Here is a tiny trained network, its code and every weight. The questions are about switching its units off for an input and a class, where a switched-off unit gives its printed mean instead of its output.

import numpy as np


def w(rows, s, z=0):
    codes = np.array(rows[::2]) - 128.0
    scale = np.full(codes.shape[1], s)
    scale[-1] = z or s
    return codes * scale


def norm(h):
    return h / np.sqrt((h * h).mean(-1, keepdims=True) + 1e-5)


def f(y):
    return y / 2 * (1 + np.tanh(0.7978845608 * (y + 0.044715 * y**3)))


def log_softmax(a):
    a = a - a.max(-1, keepdims=True)
    return a - np.log(np.exp(a).sum(-1, keepdims=True))


def net(x, mask):
    res = np.array(x, float).reshape(1, 6) / 4 @ E
    u = 0
    for l in range(4):
        y = f(norm(res) @ A[l][:, :-1].T + A[l][:, -1])
        res = res + np.where(mask[u : u + 4], y, B[l][:, -1]) @ B[l][:, :-1]
        u += 4
    return log_softmax(norm(res)[-1] @ U[:, :-1].T + U[:, -1])


A, B = {}, {}
E = w([
[143,130,144,135,131],'x0',
[132,220,172,65,93],'x1',
[238,141,35,146,74],'x2',
[127,49,174,97,3],'x3',
[145,128,146,136,130],'x4',
[164,69,138,54,181],'x5',
],0.017)
A[0] = w([
[193,69,125,1,200,25],'0.n0',
[238,154,22,93,93,8],'0.n1',
[154,253,167,12,92,10],'0.n2',
[173,176,111,89,176,69],'0.n3',
],0.018,0.016)
B[0] = w([
[41,156,111,207,61,241],'0.n0',
[199,124,253,166,153,230],'0.n1',
[69,32,73,188,132,253],'0.n2',
[177,176,122,101,161,171],'0.n3',
],0.039,0.0048)
A[1] = w([
[124,255,122,88,216,46],'1.n0',
[183,253,96,147,128,65],'1.n1',
[185,176,38,156,213,2],'1.n2',
[100,224,99,210,101,44],'1.n3',
],0.032,0.0049)
B[1] = w([
[67,155,107,4,90,189],'1.n0',
[119,111,246,188,78,178],'1.n1',
[216,81,44,130,75,190],'1.n2',
[17,96,125,176,74,252],'1.n3',
],0.024,0.014)
A[2] = w([
[150,250,115,108,219,2],'2.n0',
[197,124,29,160,206,94],'2.n1',
[141,53,55,213,202,108],'2.n2',
[174,204,13,149,177,68],'2.n3',
],0.026,0.0075)
B[2] = w([
[114,5,251,226,56,128],'2.n0',
[133,56,121,144,182,158],'2.n1',
[150,59,69,134,185,255],'2.n2',
[91,182,35,143,154,141],'2.n3',
],0.022,0.009)
A[3] = w([
[47,174,192,86,230,170],'3.n0',
[139,82,137,25,70,253],'3.n1',
[13,146,151,89,237,214],'3.n2',
[103,204,107,4,174,31],'3.n3',
],0.032,0.0039)
B[3] = w([
[143,125,243,119,164,187],'3.n0',
[146,185,39,61,89,246],'3.n1',
[240,93,158,224,143,247],'3.n2',
[250,185,169,217,149,156],'3.n3',
],0.025,0.013)
U = w([
[206,167,211,135,155,253],'0',
[106,90,40,149,177,99],'1',
[9,186,155,169,90,111],'2',
[139,218,70,52,55,62],'3',
],0.016,0.0031)

Each question gives the input, the list of numbers given to net, and the class t.
The units are the neurons (one row each of A and B). Each row of codes is followed by its name. A weight is (code - 128) times the scale printed after its matrix; where a second scale follows, it is the last column's (A, B and U).
mask holds one flag per neuron, layer by layer. A switched-off neuron (its flag False) gives its mean, the last column of its row in B, instead of its output. The means were averaged over made-up inputs and are rounded, as every weight is.
A unit's drop is (log p(t) with every unit on - log p(t) with that unit switched off) / (log p(t) with every unit on - log p(t) with every unit switched off).
unit that matters most: the unit with the biggest drop
top k neurons: the k neurons with the biggest drops, biggest first
k most important neurons of layer l: the k neurons of layer l with the biggest drops, biggest first
drop when u is switched off: that unit's drop, to one decimal
input [-7,2,-2,5,-7,0], class 3: most important neuron of layer 0	0.n0
input [4,-2,1,0,0,-3], class 2: 2 most important neurons of layer 1	1.n3, 1.n1
input [-7,-6,5,-8,-5,8], class 2: top 2 neurons	0.n0, 0.n2
input [-2,8,-5,-5,4,6], class 1: top 4 neurons	0.n2, 2.n2, 1.n0, 0.n1
input [-8,-5,5,-3,-3,0], class 0: top 3 neurons	0.n1, 0.n2, 1.n3
input [3,5,6,8,2,2], class 3: top 3 neurons	3.n1, 3.n2, 1.n1
input [-1,0,-6,6,-7,-1], class 0: top 3 neurons	1.n2, 3.n2, 3.n0
input [-5,-6,-6,0,0,-1], class 0: top 4 neurons	1.n2, 0.n2, 3.n2, 3.n1
input [7,7,-3,7,7,-5], class 1: top 3 neurons	0.n2, 1.n0, 1.n1
input [-1,2,2,-8,0,-7], class 3: top 4 neurons	1.n0, 1.n2, 0.n0, 3.n1
input [-3,-4,6,-7,7,4], class 3: top 4 neurons	0.n3, 1.n0, 0.n2, 1.n2
input [0,-3,-6,2,6,-2], class 0: top 3 neurons	1.n2, 0.n2, 0.n0
input [5,8,-4,4,7,-6], class 1: top 2 neurons	0.n2, 0.n0
input [2,-2,4,4,5,-2], class 0: unit that matters most	1.n0
input [-2,-6,-1,-8,-7,6], class 3: 2 most important neurons of layer 0	0.n2, 0.n3
input [-3,3,-3,-5,-3,8], class 2: top 2 neurons	0.n0, 1.n3
input [-2,-3,-6,6,8,-5], class 0: 3 most important neurons of layer 1	1.n2, 1.n1, 1.n3
input [7,7,-4,-8,5,-6], class 3: 3 most important neurons of layer 0	0.n0, 0.n3, 0.n1
input [3,-3,3,-8,-3,-5], class 3: 2 most important neurons of layer 0	0.n0, 0.n2
input [-8,-3,6,-4,-6,-8], class 2: unit that matters most	1.n1
input [1,-5,0,4,2,7], class 2: 2 most important neurons of layer 0	0.n0, 0.n2
input [-8,-4,6,-7,-2,-3], class 3: 3 most important neurons of layer 0	0.n2, 0.n0, 0.n3
input [0,3,-8,3,8,3], class 0: drop when 1.n2 is switched off	0.2
